Below are the code and all the weights of a small trained network. Each question names an input and a class and asks about switching units off, where a switched-off unit gives its printed mean instead of its output.

import numpy as np


def w(rows, s, z=0):
    codes = np.array(rows[::2]) - 128.0
    scale = np.full(codes.shape[1], s)
    scale[-1] = z or s
    return codes * scale


def f(y):
    return y / 2 * (1 + np.tanh(0.7978845608 * (y + 0.044715 * y**3)))


def log_softmax(a):
    a = a - a.max(-1, keepdims=True)
    return a - np.log(np.exp(a).sum(-1, keepdims=True))


def net(x, mask):
    res = np.array(x, float).reshape(1, 6) / 4 @ E
    y = f(res @ A[0][:, :-1].T + A[0][:, -1])
    res = res + np.where(mask, y, B[0][:, -1]) @ B[0][:, :-1]
    return log_softmax(res[-1] @ U[:, :-1].T + U[:, -1])


A, B = {}, {}
E = w([
[113,173,128,149,73],'x0',
[128,129,213,71,133],'x1',
[2,132,71,86,121],'x2',
[66,39,119,117,101],'x3',
[122,62,70,222,185],'x4',
[124,80,158,137,85],'x5',
],0.0079)
A[0] = w([
[101,3,137,151,97,53],'N0',
[158,249,152,112,178,129],'N1',
[141,122,57,159,214,252],'N2',
[72,146,151,13,150,113],'N3',
[81,156,93,28,108,169],'N4',
[114,174,97,155,78,76],'N5',
[195,183,254,94,129,233],'N6',
[84,139,123,62,150,116],'N7',
[147,140,123,128,51,154],'N8',
],0.0079,0.0021)
B[0] = w([
[51,191,175,104,155,189],'N0',
[98,254,140,73,174,201],'N1',
[197,32,27,225,57,209],'N2',
[181,123,63,207,64,214],'N3',
[148,72,105,173,139,213],'N4',
[130,129,175,82,159,140],'N5',
[39,207,235,21,162,255],'N6',
[165,90,116,152,116,170],'N7',
[120,171,118,81,176,148],'N8',
],0.0079,0.0064)
U = w([
[80,125,231,21,187,2],'0',
[138,71,19,254,107,254],'1',
],0.0089,0.00013)

Each question gives the input, the list of numbers given to net, and the class t.
The units are the neurons (one row each of A and B). Each row of codes is followed by its name. A weight is (code - 128) times the scale printed after its matrix; where a second scale follows, it is the last column's (A, B and U).
mask holds one flag per neuron, in row order. A switched-off neuron (its flag False) gives its mean, the last column of its row in B, instead of its output. The means were averaged over made-up inputs and are rounded, as every weight is.
A unit's drop is (log p(t) with every unit on - log p(t) with that unit switched off) / (log p(t) with every unit on - log p(t) with every unit switched off).
The circuit of an input: a set's keep is (log p(t) with only the set's units on - log p(t) with every unit switched off) / (log p(t) with every unit on - log p(t) with every unit switched off). Starting from all 9 units, units are removed one at a time, each time the one whose removal leaves the highest keep (on an exact tie, the one counted first), for as long as the keep stays at least 0.8.
units of the circuit, in order: the units of the circuit, biggest drop first
k most important neurons: the k neurons with the biggest drops, biggest first
drop of u: that unit's drop, to one decimal
input [3,-6,0,-1,-3,7], class 0: units of the circuit, in order : N2
input [-2,-2,-5,-2,1,8], class 0: units of the circuit, in order : N3; N2
input [-4,0,6,-7,0,5], class 1: 2 most important neurons : N6; N0
input [6,2,1,6,-5,-1], class 1: units of the circuit, in order : N3; N6
input [1,7,6,-8,6,7], class 1: 3 most important neurons : N6; N0; N1
input [-1,7,6,-6,3,-5], class 1: 2 most important neurons : N6; N3
input [5,3,4,2,1,1], class 1: 2 most important neurons : N6; N1
input [0,3,1,5,-3,2], class 1: 2 most important neurons : N6; N3
input [-6,-4,3,3,-6,3], class 1: drop of N6 : 0.4
input [-6,-4,-1,5,-6,0], class 1: drop of N6 : 1.3
input [8,-4,-7,1,-1,-8], class 0: drop of N3 : 0.1
input [-5,-1,1,5,-6,-3], class 1: drop of N3 : 0.2
